Here is a tiny trained network, its code and every weight. The questions are about switching its units off for an input and a target symbol, where a switched-off unit gives its printed mean instead of its output.

import numpy as np


def w(rows, s, z=0):
    codes = np.array(rows[::2]) - 128.0
    scale = np.full(codes.shape[1], s)
    scale[-1] = z or s
    return codes * scale


def f(y):
    return y / 2 * (1 + np.tanh(0.7978845608 * (y + 0.044715 * y**3)))


def softmax(a):
    e = np.exp(a - a.max(-1, keepdims=True))
    return e / e.sum(-1, keepdims=True)


def log_softmax(a):
    a = a - a.max(-1, keepdims=True)
    return a - np.log(np.exp(a).sum(-1, keepdims=True))


def net(x, mask):
    ids = ['ΓΔΘΠΦαβεζλμτ'.index(c) for c in x.split()]
    T = len(ids)
    res = E[ids] + P[:T]
    u = 0
    for l in range(2):
        q, k, v = (res @ M[l].T for M in (Q, K, V))
        z = softmax(np.where(np.tri(T) > 0, q @ k.T / 3**0.5, -1e9)) @ v
        res = res + np.where(mask[u], z, O[l][:, -1]) @ O[l][:, :-1]
        u += 1
        y = f(res @ A[l][:, :-1].T + A[l][:, -1])
        res = res + np.where(mask[u : u + 4], y, B[l][:, -1]) @ B[l][:, :-1]
        u += 4
    return log_softmax(res[-1] @ U[:, :-1].T + U[:, -1])


Q, K, V, O, A, B = {}, {}, {}, {}, {}, {}
E = w([
[56,203,57],'Γ',
[109,154,194],'Δ',
[98,163,121],'Θ',
[220,41,2],'Π',
[76,194,141],'Φ',
[96,167,173],'α',
[225,141,150],'β',
[30,28,102],'ε',
[78,184,128],'ζ',
[173,172,180],'λ',
[70,184,142],'μ',
[178,190,75],'τ',
],0.0051)
P = w([
[94,164,115],'0',
[122,196,118],'1',
[155,192,127],'2',
[187,204,117],'3',
[186,225,134],'4',
[190,228,118],'5',
[174,249,126],'6',
],0.0015)
Q[0] = w([
[57,122,117],'0.h0',
[180,142,135],'0.h0',
[112,4,118],'0.h0',
],0.034)
K[0] = w([
[69,54,180],'0.h0',
[183,169,78],'0.h0',
[5,224,209],'0.h0',
],0.022)
V[0] = w([
[2,18,123],'0.h0',
[171,35,63],'0.h0',
[99,59,110],'0.h0',
],0.0087)
O[0] = w([
[11,2,140,4],'0.h0',
[168,54,21,189],'0.h0',
[103,61,99,100],'0.h0',
],0.0079,0.0017)
A[0] = w([
[69,183,117,83],'0.n0',
[191,131,176,213],'0.n1',
[98,245,165,4],'0.n2',
[104,164,254,76],'0.n3',
],0.017,0.0016)
B[0] = w([
[156,7,95,151],'0.n0',
[142,189,152,192],'0.n1',
[152,206,63,254],'0.n2',
[50,136,131,181],'0.n3',
],0.018,0.0053)
Q[1] = w([
[94,164,91],'1.h0',
[122,138,250],'1.h0',
[200,31,179],'1.h0',
],0.012)
K[1] = w([
[165,189,123],'1.h0',
[25,96,172],'1.h0',
[77,9,110],'1.h0',
],0.011)
V[1] = w([
[138,80,4],'1.h0',
[201,117,141],'1.h0',
[36,139,112],'1.h0',
],0.018)
O[1] = w([
[133,57,8,254],'1.h0',
[197,122,127,123],'1.h0',
[50,138,129,117],'1.h0',
],0.017,0.0061)
A[1] = w([
[157,30,126,252],'1.n0',
[179,132,185,90],'1.n1',
[28,2,229,75],'1.n2',
[168,122,196,70],'1.n3',
],0.0072,0.0036)
B[1] = w([
[160,127,252,255],'1.n0',
[116,25,159,164],'1.n1',
[155,40,255,184],'1.n2',
[159,10,97,142],'1.n3',
],0.0096,0.0076)
U = w([
[87,123,63,67],'Γ',
[104,252,172,253],'Δ',
[227,230,17,136],'Θ',
[172,16,63,109],'Π',
[95,132,91,109],'Φ',
[57,131,206,111],'α',
[91,16,219,161],'β',
[125,105,108,98],'ε',
[74,130,49,69],'ζ',
[77,135,146,136],'λ',
[80,109,84,72],'μ',
[207,134,244,127],'τ',
],0.0026,0.0039)

Each question gives the input, a string of symbols that net reads in full, and the target symbol t.
The units are the heads (3 rows each of Q, K, V and O) and the neurons (one row each of A and B). Each row of codes is followed by its name. A weight is (code - 128) times the scale printed after its matrix; where a second scale follows, it is the last column's (O, A, B and U).
mask holds one flag per unit, layer by layer, with each layer's heads first. A switched-off unit (its flag False) gives its mean, the last column of its rows in O or B, instead of its output. The means were averaged over made-up inputs and are rounded, as every weight is.
A unit's drop is (log p(t) with every unit on - log p(t) with that unit switched off) / (log p(t) with every unit on - log p(t) with every unit switched off).
The circuit of an input: a set's keep is (log p(t) with only the set's units on - log p(t) with every unit switched off) / (log p(t) with every unit on - log p(t) with every unit switched off). Starting from all 10 units, units are removed one at a time, each time the one whose removal leaves the highest keep (on an exact tie, the one counted first), for as long as the keep stays at least 0.8.
units of the circuit, in order: the units of the circuit, biggest drop first
most important unit: the unit with the biggest drop
top k neurons: the k neurons with the biggest drops, biggest first
k most important neurons of layer l: the k neurons of layer l with the biggest drops, biggest first
input β ζ α μ, target τ: top 3 neurons => 0.n1, 0.n0, 0.n3
input β Δ Φ Γ Δ, target τ: top 2 neurons => 0.n1, 0.n0
input Π Φ λ Γ, target Π: units of the circuit, in order => 0.h0, 1.h0
input Δ β Θ, target τ: units of the circuit, in order => 1.h0, 0.n1, 0.h0
input β Γ τ λ ζ, target Δ: units of the circuit, in order => 0.n1, 1.h0, 0.h0
input Δ β α α, target τ: top 4 neurons => 0.n1, 0.n0, 1.n1, 1.n3
input ζ ζ ε Δ, target β: units of the circuit, in order => 0.h0, 1.n2, 1.h0, 0.n3
input λ α τ Φ, target Θ: units of the circuit, in order => 0.n2, 0.h0, 1.h0, 0.n3
input Δ τ α Δ ε, target β: top 4 neurons => 0.n2, 1.n2, 0.n3, 0.n1
input τ τ Δ, target Θ: top 2 neurons => 0.n2, 0.n3
input ε β λ ζ λ, target Δ: most important unit => 0.n2
input ζ Φ Δ, target α: units of the circuit, in order => 0.n3, 1.h0, 0.h0
input ε Δ ε Φ Φ α, target β: units of the circuit, in order => 0.h0, 0.n2, 1.n2, 1.h0
input Π Φ μ, target Π: most important unit => 1.h0
input Γ ζ ε τ τ ζ, target Θ: top 2 neurons => 0.n2, 1.n2
input Φ ε Δ, target β: top 3 neurons => 1.n2, 0.n2, 0.n3
input Φ μ α β, target τ: units of the circuit, in order => 1.h0, 0.h0, 0.n1
input Φ μ λ μ Θ, target Δ: units of the circuit, in order => 1.h0, 0.h0, 0.n3
input Θ β Δ, target τ: units of the circuit, in order => 1.h0, 0.n1, 0.h0
input Δ λ α Γ, target Δ: units of the circuit, in order => 1.h0, 0.h0
input ζ Φ Δ Γ, target Π: 2 most important neurons of layer 0 => 0.n0, 0.n3
input Φ Δ λ α, target Δ: top neuron => 0.n2
input Φ α β Γ, target τ: top 3 neurons => 0.n1, 0.n0, 1.n1
input λ Θ Δ, target Δ: top 2 neurons => 0.n3, 0.n2
input λ Φ α, target Δ: units of the circuit, in order => 1.h0, 0.h0, 0.n3
input Π ζ Φ, target Π: top 2 neurons => 0.n1, 0.n3
input ε Φ ζ, target β: most important unit => 0.h0
input ε Π Π ε Δ ζ ε, target β: units of the circuit, in order => 0.n2, 0.h0, 1.n2, 1.h0
